Below are the code and all the weights of a small trained network. Each question names an input and a class and asks about switching units off, where a switched-off unit gives its printed mean instead of its output.

import numpy as np


def w(rows, s, z=0):
    codes = np.array(rows[::2]) - 128.0
    scale = np.full(codes.shape[1], s)
    scale[-1] = z or s
    return codes * scale


def norm(h):
    return h / np.sqrt((h * h).mean(-1, keepdims=True) + 1e-5)


def f(y):
    return y / 2 * (1 + np.tanh(0.7978845608 * (y + 0.044715 * y**3)))


def log_softmax(a):
    a = a - a.max(-1, keepdims=True)
    return a - np.log(np.exp(a).sum(-1, keepdims=True))


def net(x, mask):
    res = np.array(x, float).reshape(1, 8) / 4 @ E
    u = 0
    for l in range(2):
        y = f(norm(res) @ A[l][:, :-1].T + A[l][:, -1])
        res = res + np.where(mask[u : u + 3], y, B[l][:, -1]) @ B[l][:, :-1]
        u += 3
    return log_softmax(norm(res)[-1] @ U[:, :-1].T + U[:, -1])


A, B = {}, {}
E = w([
[37,120,73,93,3,125],'x0',
[84,211,75,214,8,102],'x1',
[23,88,77,157,145,186],'x2',
[107,85,232,24,112,168],'x3',
[153,192,179,51,106,92],'x4',
[137,108,117,176,146,150],'x5',
[186,102,79,117,137,151],'x6',
[157,166,94,195,106,146],'x7',
],0.0046)
A[0] = w([
[63,237,71,130,148,66,129],'0.n0',
[31,77,160,74,112,243,20],'0.n1',
[89,134,252,85,2,55,254],'0.n2',
],0.0055,0.00078)
B[0] = w([
[254,82,26,48,117,193,176],'0.n0',
[57,75,110,159,159,187,227],'0.n1',
[215,221,74,136,65,144,254],'0.n2',
],0.0077,0.0039)
A[1] = w([
[157,88,112,255,207,101,160],'1.n0',
[184,106,90,146,91,133,252],'1.n1',
[191,103,146,108,124,134,51],'1.n2',
],0.0079,0.0033)
B[1] = w([
[109,174,52,83,35,133,231],'1.n0',
[138,254,29,224,74,116,253],'1.n1',
[145,98,226,29,154,117,130],'1.n2',
],0.0084,0.0047)
U = w([
[168,150,231,63,216,52,4],'0',
[1,6,165,109,183,169,55],'1',
[139,237,27,141,46,127,250],'2',
],0.0084,0.0024)

Each question gives the input, the list of numbers given to net, and the class t.
The units are the neurons (one row each of A and B). Each row of codes is followed by its name. A weight is (code - 128) times the scale printed after its matrix; where a second scale follows, it is the last column's (A, B and U).
mask holds one flag per neuron, layer by layer. A switched-off neuron (its flag False) gives its mean, the last column of its row in B, instead of its output. The means were averaged over made-up inputs and are rounded, as every weight is.
A unit's drop is (log p(t) with every unit on - log p(t) with that unit switched off) / (log p(t) with every unit on - log p(t) with every unit switched off).
The circuit of an input: a set's keep is (log p(t) with only the set's units on - log p(t) with every unit switched off) / (log p(t) with every unit on - log p(t) with every unit switched off). Starting from all 6 units, units are removed one at a time, each time the one whose removal leaves the highest keep (on an exact tie, the one counted first), for as long as the keep stays at least 0.8.
circuit, biggest first: the units of the circuit, biggest drop first
k most important neurons: the k neurons with the biggest drops, biggest first
top k neurons in layer l: the k neurons of layer l with the biggest drops, biggest first
drop of u: that unit's drop, to one decimal
input [-4,2,6,7,0,-3,-6,-1], class 1: circuit, biggest first : [1.n1]
input [-8,5,-8,6,1,3,2,1], class 0: 3 most important neurons : [1.n2, 1.n0, 0.n0]
input [2,-7,-4,0,-5,-7,-8,-3], class 1: 3 most important neurons : [1.n1, 0.n0, 0.n1]
input [-8,-1,0,-3,3,1,4,-5], class 0: 3 most important neurons : [1.n1, 0.n2, 0.n1]
input [-1,1,-4,7,-3,-2,5,-1], class 0: 2 most important neurons : [1.n2, 1.n0]
input [6,-5,-2,0,-5,-7,1,-7], class 1: top 2 neurons in layer 1 : [1.n1, 1.n0]
input [-5,-8,8,-2,3,-1,7,2], class 1: 3 most important neurons : [0.n2, 1.n1, 0.n0]
input [1,-6,3,0,-2,-2,4,6], class 1: 2 most important neurons : [0.n2, 1.n1]
input [-7,-2,0,6,-6,-7,4,3], class 0: 2 most important neurons : [0.n1, 1.n2]
input [8,-4,5,7,4,-4,8,4], class 1: 2 most important neurons : [0.n1, 1.n1]
input [4,-8,-7,-4,8,2,5,1], class 0: top 2 neurons in layer 0 : [0.n2, 0.n0]
input [2,-5,-7,-1,5,0,6,-3], class 0: drop of 0.n0 : 0.1
input [-1,-8,1,0,2,-6,2,8], class 0: drop of 0.n1 : 0.1
input [4,-3,7,2,-5,5,-4,5], class 1: drop of 0.n2 : 0.2
input [-1,-8,5,2,7,7,7,2], class 1: drop of 0.n2 : 0.3
input [5,-5,1,1,-8,6,-3,-3], class 1: top neuron in layer 0 : [0.n2]
